Below is a small trained network, with its code and all its weights. Each question gives an input and a class and asks what happens when units are switched off, that is, made to give their printed mean instead of their output.

import numpy as np


def w(rows, s, z=0):
    codes = np.array(rows[::2]) - 128.0
    scale = np.full(codes.shape[1], s)
    scale[-1] = z or s
    return codes * scale


def norm(h):
    return h / np.sqrt((h * h).mean(-1, keepdims=True) + 1e-5)


def f(y):
    return y / 2 * (1 + np.tanh(0.7978845608 * (y + 0.044715 * y**3)))


def log_softmax(a):
    a = a - a.max(-1, keepdims=True)
    return a - np.log(np.exp(a).sum(-1, keepdims=True))


def net(x, mask):
    res = np.array(x, float).reshape(1, 3) / 4 @ E
    u = 0
    for l in range(2):
        y = f(norm(res) @ A[l][:, :-1].T + A[l][:, -1])
        res = res + np.where(mask[u : u + 13], y, B[l][:, -1]) @ B[l][:, :-1]
        u += 13
    return log_softmax(norm(res)[-1] @ U[:, :-1].T + U[:, -1])


A, B = {}, {}
E = w([
[51,143,2],'x0',
[48,151,165],'x1',
[155,205,123],'x2',
],0.0017)
A[0] = w([
[98,145,132,40],'0.n0',
[110,161,137,84],'0.n1',
[120,160,135,90],'0.n2',
[186,119,92,143],'0.n3',
[149,122,161,11],'0.n4',
[32,149,188,82],'0.n5',
[103,68,148,143],'0.n6',
[116,137,77,173],'0.n7',
[218,75,80,167],'0.n8',
[163,254,122,66],'0.n9',
[154,129,170,12],'0.n10',
[175,127,109,103],'0.n11',
[156,181,109,68],'0.n12',
],0.0083,0.0013)
B[0] = w([
[160,174,131,118],'0.n0',
[126,128,135,127],'0.n1',
[117,126,129,126],'0.n2',
[62,206,180,180],'0.n3',
[166,154,61,127],'0.n4',
[96,221,188,206],'0.n5',
[79,61,137,162],'0.n6',
[154,140,159,176],'0.n7',
[38,187,177,251],'0.n8',
[77,3,140,210],'0.n9',
[168,109,105,138],'0.n10',
[123,162,182,151],'0.n11',
[52,105,125,144],'0.n12',
],0.0041,0.0026)
A[1] = w([
[129,128,116,117],'1.n0',
[72,10,135,114],'1.n1',
[94,169,53,102],'1.n2',
[83,154,175,90],'1.n3',
[158,171,91,59],'1.n4',
[111,138,55,117],'1.n5',
[129,110,140,143],'1.n6',
[254,127,199,86],'1.n7',
[178,124,129,103],'1.n8',
[57,222,143,80],'1.n9',
[158,84,181,247],'1.n10',
[128,146,65,158],'1.n11',
[114,155,37,189],'1.n12',
],0.0071,0.0015)
B[1] = w([
[141,110,115,120],'1.n0',
[119,213,2,188],'1.n1',
[105,75,161,154],'1.n2',
[191,156,81,204],'1.n3',
[101,126,108,101],'1.n4',
[128,94,185,130],'1.n5',
[83,116,102,137],'1.n6',
[81,40,149,175],'1.n7',
[106,104,149,108],'1.n8',
[191,112,143,252],'1.n9',
[55,119,92,187],'1.n10',
[122,59,199,122],'1.n11',
[111,29,222,145],'1.n12',
],0.0032,0.0039)
U = w([
[62,27,218,179],'0',
[93,226,220,177],'1',
[49,148,34,191],'2',
[171,153,86,149],'3',
[184,111,100,2],'4',
[255,72,64,4],'5',
],0.01,0.0048)

Each question gives the input, the list of numbers given to net, and the class t.
The units are the neurons (one row each of A and B). Each row of codes is followed by its name. A weight is (code - 128) times the scale printed after its matrix; where a second scale follows, it is the last column's (A, B and U).
mask holds one flag per neuron, layer by layer. A switched-off neuron (its flag False) gives its mean, the last column of its row in B, instead of its output. The means were averaged over made-up inputs and are rounded, as every weight is.
A unit's drop is (log p(t) with every unit on - log p(t) with that unit switched off) / (log p(t) with every unit on - log p(t) with every unit switched off).
The circuit of an input: a set's keep is (log p(t) with only the set's units on - log p(t) with every unit switched off) / (log p(t) with every unit on - log p(t) with every unit switched off). Starting from the 12 units with the biggest drops (on a tie, the unit counted first), units are removed one at a time, each time the one whose removal leaves the highest keep (on an exact tie, the one counted first), for as long as the keep stays at least 0.8.
units of the circuit, in order: the units of the circuit, biggest drop first
top k neurons: the k neurons with the biggest drops, biggest first
top k neurons in layer l: the k neurons of layer l with the biggest drops, biggest first
drop of u: that unit's drop, to one decimal
input [4,4,3], class 0: top 2 neurons in layer 0 => [0.n8 0.n3]
input [0,-5,-8], class 2: top 2 neurons in layer 0 => [0.n5 0.n6]
input [2,-7,7], class 1: units of the circuit, in order => [0.n3]
input [-1,-8,-8], class 1: units of the circuit, in order => [0.n8 0.n9]
input [5,-7,6], class 1: top 2 neurons => [0.n3 0.n8]
input [-5,-1,2], class 0: top 2 neurons => [1.n7 1.n1]
input [-3,-8,-7], class 1: units of the circuit, in order => [0.n8 0.n9]
input [-2,0,5], class 2: units of the circuit, in order => [0.n9 1.n1]
input [8,-6,-6], class 0: top 2 neurons => [0.n9 1.n12]
input [2,2,-1], class 3: top 2 neurons => [0.n5 0.n8]
input [-4,-4,8], class 2: top 2 neurons => [0.n9 0.n5]
input [-8,-5,3], class 0: top 2 neurons => [1.n7 0.n5]
input [1,3,4], class 2: top 3 neurons => [0.n9 1.n1 0.n8]
input [6,5,4], class 0: top 2 neurons => [0.n8 0.n3]
input [8,0,-5], class 0: top 2 neurons => [0.n9 1.n12]
input [2,-1,-1], class 3: top 2 neurons => [0.n7 0.n4]
input [3,-4,-4], class 1: top 2 neurons => [0.n8 0.n9]
input [1,1,0], class 3: top 2 neurons => [0.n5 0.n8]
input [7,-3,-4], class 0: top neuron => [0.n9]
input [-1,0,-2], class 3: top 2 neurons in layer 0 => [0.n6 0.n9]
input [-4,-2,-8], class 2: top neuron => [1.n1]
input [0,7,-4], class 1: drop of 0.n5 => 2.1
input [-5,-3,-6], class 2: drop of 0.n5 => 0.3
input [0,2,8], class 2: drop of 0.n9 => 2.0
input [3,-7,-6], class 1: drop of 0.n9 => 0.3
